a =
 3.08  -2.74   3.70  -0.76   1.97  -0.29   1.98   2.30   3.72
-2.76   3.40  -4.68   2.27  -2.17  -0.37  -1.14  -1.20  -3.94
-2.56  -1.08  -0.51   5.01  -3.28   1.39  -4.05   0.87  -1.51
-1.16  -2.37   0.25   4.66  -3.79   1.44  -3.67   2.25  -0.15
 4.01  -3.58   4.27  -0.63   0.32   1.81   0.70   1.69   5.10
Counting starts at 0.
What is the entry just left of 4.66? 0.25
The top-left entry is 3.08
What is the entry directly above the largest entry? -0.15
What is the entry directly above 0.25? -0.51
What is the entry at row 0, column 1? -2.74
What is the entry directly above 0.87? -1.20
The entry in row 1 and column 1 -> 3.40
What is the entry just left of -1.20? -1.14
The entry directly below 4.66 is -0.63
What is the entry in the bottom-left corner? 4.01
What is the entry in the bottom-right corner? 5.10
The entry just left of -1.51 is 0.87
The minimum -> -4.68
What is the entry directly above 4.66? 5.01
What is the entry just right of -1.20? -3.94
What is the entry directly above the centre entry? -2.17
What is the entry directly below -1.08? -2.37
What is the top entry of the column that holds the largest entry? 3.72
The entry in row 2 and column 0 is -2.56
What is the entry directly below the centre entry? -3.79
The entry directly above -0.63 -> 4.66
The entry just left of -0.63 is 4.27
The entry directly below 1.44 -> 1.81
What is the entry at row 1, column 0? -2.76
The entry just left of -0.76 -> 3.70
The entry just left of 1.39 -> -3.28
What is the entry in row 2 and column 1? -1.08
The entry just left of 1.81 -> 0.32
What is the entry just right of -2.17? -0.37

M =
[ 6.88 -2.14 -1.53 -2.33 -0.21  1.59 -6.54  4.13 -0.93  1.95 -0.94  2.56
 -1.11  2.59 -0.49]
The third entry from the right is -1.11
The 1st entry from the right: -0.49
The entry just left of -1.11 -> 2.56
The third entry from the left: -1.53
The centre entry: 4.13
Give the third smallest entry.
Answer: -2.14
Give the entry just right of -1.53.
Answer: -2.33
Give the entry just left of -6.54.
Answer: 1.59
The fifth entry -> -0.21
Give the 1st entry.
Answer: 6.88
The second entry from the right: 2.59

array([[441, 488, 496, 437, 354, 526, 473, 480, 381, 528, 530, 485, 344,
        418],
       [399, 333, 393, 637, 576, 476, 497, 541, 502, 222, 237, 318, 769,
        503],
       [433, 485, 515, 495, 350, 585, 510, 533, 370, 515, 523, 478, 390,
        428],
       [303, 358, 476, 648, 281, 699, 556, 644, 259, 326, 355, 329, 537,
        384],
       [406, 459, 507, 526, 335, 609, 519, 555, 347, 477, 489, 447, 419,
        418],
       [608, 636, 523, 224, 469, 335, 392, 308, 544, 748, 719, 664, 169,
        477],
       [566, 618, 535, 263, 400, 408, 418, 356, 476, 732, 711, 639, 159,
        449],
       [306, 370, 491, 658, 270, 724, 570, 661, 252, 343, 373, 340, 530,
        385],
       [545, 623, 558, 282, 340, 470, 441, 392, 425, 749, 733, 639, 126,
        428],
       [593, 519, 427, 344, 672, 242, 385, 316, 669, 514, 491, 542, 491,
        551],
       [319, 287, 394, 688, 462, 571, 522, 603, 388, 176, 202, 261, 751,
        447],
       [547, 646, 574, 249, 296, 482, 437, 383, 398, 798, 780, 664,  51,
        410],
       [315, 356, 464, 637, 312, 667, 544, 625, 286, 317, 344, 329, 553,
        394],
       [302, 360, 480, 653, 275, 710, 561, 651, 254, 329, 359, 330, 536,
        383],
       [565, 667, 590, 244, 301, 488, 443, 385, 408, 829, 809, 687,  38,
        418],
       [421, 470, 502, 492, 347, 575, 501, 525, 363, 495, 503, 462, 394,
        420]])
Report the entry just left of 242.
672
The entry just left of 343: 252
The largest entry -> 829
The first entry in reading order is 441
The smallest entry is 38
The second smallest entry is 51
Report the 5th entry in reading order.
354
Report the third entry in reading order.
496
The 3rd largest entry is 798
The entry just left of the largest entry: 408
The fourth entry in reading order -> 437
The entry just left of the smallest entry is 687
Report the entry just right of 514.
491
The entry just right of the smallest entry: 418

array([[-0.004,  0.191, -0.013,  0.067,  0.107,  0.056],
       [-0.057,  0.176,  0.022, -0.264,  0.107, -0.036],
       [-0.153, -0.265,  0.017, -0.256, -0.081, -0.057],
       [-0.004,  0.191, -0.146, -0.272, -0.114,  0.076],
       [-0.022,  0.137, -0.187, -0.141, -0.231,  0.075],
       [-0.006,  0.109, -0.187, -0.057, -0.218,  0.076],
       [-0.155, -0.280,  0.022, -0.057,  0.024, -0.115],
       [-0.121, -0.057, -0.152,  0.081, -0.237, -0.057],
       [-0.091, -0.182, -0.057,  0.081, -0.057, -0.038]])
Indices start at 0.
Give the top-right entry.
A: 0.056
The entry in the bottom-left corner: -0.091
The entry in row 0 and column 0: -0.004
Give the entry in row 0 and column 1.
A: 0.191
Give the smallest entry.
A: -0.280
Give the entry in row 0 and column 2.
A: -0.013
The entry just left of the smallest entry is -0.155
Give the entry in row 1 and column 0.
A: -0.057
The entry at row 1, column 1 is 0.176
The entry directly below the smallest entry: -0.057
The entry at row 2, column 0: -0.153
The entry just right of the smallest entry is 0.022
The entry directly above 0.075: 0.076
The entry at row 2, column 2: 0.017
The bottom entry of the column that holds the smallest entry is -0.182
The entry directly below -0.152 is -0.057
Give the entry directly above the smallest entry.
A: 0.109
The entry directly above -0.141: -0.272
Give the bottom-right entry.
A: -0.038
Give the entry directly above -0.231.
A: -0.114
Give the entry in row 1 and column 2.
A: 0.022

Read these off the matrix that follows. Counting starts at 0.
1) Find the entry at row 1, column 2.
2) Find the entry at row 0, column 2.
3) Find the entry in the top-right corner.
4) Find the entry in row 0 and column 1.
5) Find the entry at row 2, column 1.
6) Find the entry just right of the largest entry.
7) Find the entry in row 2 and column 0.
8) Find the entry at row 1, column 0.
[[ 0.63 -0.09  0.13  1.69  0.00 -1.98  1.20  2.53  0.04 -0.91]
 [ 0.00 -1.29  1.26 -1.17 -1.48 -0.64  0.00  4.58 -1.12 -1.35]
 [-0.53 -1.87  0.00 -0.47 -0.68 -2.24 -1.57  4.23 -1.63  0.00]
 [-1.27  1.02  0.00  1.37 -0.09 -2.43 -1.83  0.00 -0.38 -0.99]
 [ 0.32 -4.59  0.00 -2.92 -2.69  0.00 -2.42  3.81 -1.28 -1.45]
 [ 0.10  0.00  0.06  1.99  0.42 -3.03  0.00  3.06  0.00 -0.43]
 [ 0.63 -4.32  1.80 -2.57 -2.85  1.88 -1.83  3.18  0.00 -1.93]
 [-0.86 -0.72  0.00  0.00 -1.03 -0.94 -2.20  3.70 -0.60 -1.38]
 [ 0.00 -5.80  2.68 -4.11 -2.86  0.76 -3.43  4.68  0.00 -0.91]
 [-1.86  0.09  0.74 -0.26 -1.45 -0.15 -4.00  4.06 -0.24 -2.10]
 [ 0.00  5.42 -1.12  3.26 -0.13 -1.20 -4.30  3.42  1.51 -3.06]
 [-2.60  4.68 -0.78  0.00  2.49 -6.80 -1.24  4.56 -0.89  0.58]]
1) 1.26
2) 0.13
3) -0.91
4) -0.09
5) -1.87
6) -1.12
7) -0.53
8) 0.00

Read these off the matrix that follows.
1) Find the third smallest entry.
2) Find the entry directly above 0.3.
3) Find the top-right entry.
4) Find the entry directly above -0.4.
5) Find the entry in the bottom-right corner.
6) Find the entry just left of -1.8.
7) Find the 1st entry, reading row by row.
8) Find the entry just right of -18.6.
[[  2.2 -24.6  -3.4 -15.1  -2.1  -4.6 -11.5  -6.1  12.4]
 [ -6.0  -9.4  -1.0  -1.7   2.5  17.1  -5.2   1.4   5.8]
 [  4.9 -12.6 -17.9 -13.2   7.1  -9.9 -14.0  -1.5   9.4]
 [  6.4   3.1  -4.0  -7.8   1.9   7.5 -23.5 -21.0  -2.9]
 [  0.2  -4.2 -16.1  -7.7   8.2   8.0 -26.7 -18.6 -15.6]
 [ -3.7  -5.8 -27.6 -27.0  -0.5   7.8 -21.5 -15.6 -29.5]
 [ -4.7   3.9  -6.9   6.3   0.9  -9.8  -7.9   3.3   6.3]
 [ -6.0   0.7  -8.9  11.6  10.6  -6.3 -24.5 -21.5  11.6]
 [ -5.3   4.7  -0.2  10.0   0.4 -10.2 -14.3  -7.3  -8.0]
 [  4.3  -1.2 -18.7 -23.0   5.1   8.4 -16.7 -16.8 -18.4]
 [  1.5 -17.2  10.1 -10.2  11.5  10.1 -25.7 -27.7  -5.1]
 [ -5.9  -5.1 -10.7 -25.1 -11.4 -15.5  -8.9  -3.3  13.9]
 [ -0.7 -22.5   3.8 -18.8  -1.8   8.2 -12.2   5.1   1.0]
 [ -0.1 -15.2   1.1  -3.6   3.7 -20.2 -15.6 -27.1  -3.4]
 [ -3.5 -24.2   3.6 -10.8  10.8   3.5  -5.6 -12.6  12.7]
 [ -0.4  -4.1  -7.6  -0.5   0.3 -14.0  -6.5  17.4   4.3]]
1) -27.6
2) 10.8
3) 12.4
4) -3.5
5) 4.3
6) -18.8
7) 2.2
8) -15.6

X =
array([[ 243,  331,  -49,   23,  540,  492,  323,  263, -229,  327,  359,
         -37,  311,  -85,  175],
       [-354, -355,  -16,   91, -571, -544, -301, -340, -135, -475, -395,
        -244, -368,   79, -340],
       [ -42, -228, -139, -518, -211, -166, -325, -113,  496,   37, -201,
         319, -157, -262,   72],
       [ -38,  107,   54,  357,   83,   49,  186,   18, -450, -107,   84,
        -317,   51,  155, -128]])
Give the minimum.
A: -571
Give the entry just right of -49.
A: 23
Give the entry just right of 37.
A: -201
The entry just right of -244 is -368
Give the largest entry.
A: 540
The entry just right of the largest entry is 492
Give the entry just right of 51.
A: 155
Give the entry just left of 91.
A: -16
The entry just left of -571 is 91
